Below is a small trained network, with its code and all its weights. Each question gives an input and a class and asks what happens when units are switched off, that is, made to give their printed mean instead of their output.

import numpy as np


def w(rows, s, z=0):
    codes = np.array(rows[::2]) - 128.0
    scale = np.full(codes.shape[1], s)
    scale[-1] = z or s
    return codes * scale


def f(y):
    return y / 2 * (1 + np.tanh(0.7978845608 * (y + 0.044715 * y**3)))


def log_softmax(a):
    a = a - a.max(-1, keepdims=True)
    return a - np.log(np.exp(a).sum(-1, keepdims=True))


def net(x, mask):
    res = np.array(x, float).reshape(1, 7) / 4 @ E
    y = f(res @ A[0][:, :-1].T + A[0][:, -1])
    res = res + np.where(mask, y, B[0][:, -1]) @ B[0][:, :-1]
    return log_softmax(res[-1] @ U[:, :-1].T + U[:, -1])


A, B = {}, {}
E = w([
[117,194,81,104,101,138,128,177],'x0',
[14,29,118,32,56,143,152,62],'x1',
[158,148,196,88,112,65,27,101],'x2',
[172,112,132,178,3,89,170,67],'x3',
[125,133,121,130,127,130,126,128],'x4',
[112,208,77,101,89,140,116,186],'x5',
[242,90,103,67,134,254,82,54],'x6',
],0.0078)
A[0] = w([
[197,217,172,207,174,141,148,123,50],'n0',
[147,106,33,154,125,190,197,174,23],'n1',
[190,177,172,3,82,24,2,122,58],'n2',
[194,88,112,119,90,239,67,134,3],'n3',
[114,182,59,97,24,151,76,245,156],'n4',
[183,151,87,173,27,87,167,58,98],'n5',
],0.0081,0.0058)
B[0] = w([
[98,156,149,49,77,120,234,65,239],'n0',
[95,83,99,196,131,181,136,120,184],'n1',
[90,68,65,193,165,146,202,98,245],'n2',
[40,158,187,178,51,30,59,214,219],'n3',
[158,57,183,101,99,187,88,172,254],'n4',
[105,158,130,87,254,118,68,122,217],'n5',
],0.012,0.0062)
U = w([
[150,110,158,138,141,148,113,116,254],'0',
[74,168,154,200,86,70,97,171,45],'1',
[140,87,76,218,155,170,156,107,6],'2',
[109,146,118,19,79,144,160,56,80],'3',
[127,165,115,84,252,148,65,130,86],'4',
[175,102,147,130,141,137,111,123,183],'5',
[154,130,105,127,132,135,114,111,229],'6',
],0.013,0.0087)

Each question gives the input, the list of numbers given to net, and the class t.
The units are the neurons (one row each of A and B). Each row of codes is followed by its name. A weight is (code - 128) times the scale printed after its matrix; where a second scale follows, it is the last column's (A, B and U).
mask holds one flag per neuron, in row order. A switched-off neuron (its flag False) gives its mean, the last column of its row in B, instead of its output. The means were averaged over made-up inputs and are rounded, as every weight is.
A unit's drop is (log p(t) with every unit on - log p(t) with that unit switched off) / (log p(t) with every unit on - log p(t) with every unit switched off).
The circuit of an input: a set's keep is (log p(t) with only the set's units on - log p(t) with every unit switched off) / (log p(t) with every unit on - log p(t) with every unit switched off). Starting from all 6 units, units are removed one at a time, each time the one whose removal leaves the highest keep (on an exact tie, the one counted first), for as long as the keep stays at least 0.8.
circuit, biggest first: the units of the circuit, biggest drop first
unit that matters most: the unit with the biggest drop
k most important neurons: the k neurons with the biggest drops, biggest first
drop of u: that unit's drop, to one decimal
input [7,-3,-8,-3,5,3,1], class 2: unit that matters most	n1
input [1,6,3,-4,-6,8,3], class 0: circuit, biggest first	n0, n4
input [0,1,7,2,7,8,-8], class 0: circuit, biggest first	n4, n3
input [-1,-7,-7,3,8,3,-4], class 6: circuit, biggest first	n2, n0, n3, n1
input [5,2,-4,0,2,2,2], class 5: 3 most important neurons	n2, n4, n0
input [1,5,-3,-3,-3,0,6], class 1: circuit, biggest first	n3, n0
input [6,-2,-6,3,6,4,-4], class 2: 2 most important neurons	n1, n3
input [5,6,5,1,-1,6,4], class 0: circuit, biggest first	n4, n0
input [-5,-4,-2,7,-2,5,-4], class 4: 2 most important neurons	n5, n3
input [1,0,-5,2,-1,-2,5], class 1: circuit, biggest first	n3, n4
input [3,6,3,1,3,3,7], class 1: 2 most important neurons	n3, n0
input [3,-7,0,-6,-3,4,6], class 3: 2 most important neurons	n0, n5
input [7,6,-8,2,7,-4,-6], class 2: 3 most important neurons	n3, n1, n0
input [2,4,6,-4,7,7,-2], class 0: 3 most important neurons	n4, n0, n1
input [-7,-5,6,0,8,3,-5], class 6: circuit, biggest first	n3
input [7,7,-3,8,-4,-1,-4], class 4: 2 most important neurons	n5, n0
input [6,-3,-6,7,-7,5,-1], class 4: 3 most important neurons	n5, n2, n3
input [0,-5,7,2,2,-1,-2], class 2: 2 most important neurons	n2, n3
input [-8,-3,7,8,5,3,-7], class 4: 2 most important neurons	n5, n3
input [7,6,-7,5,-4,2,-6], class 2: circuit, biggest first	n1
input [4,-7,8,1,1,-7,3], class 2: drop of n2	1.5
input [4,-7,-8,-5,-2,2,5], class 2: drop of n3	-0.2
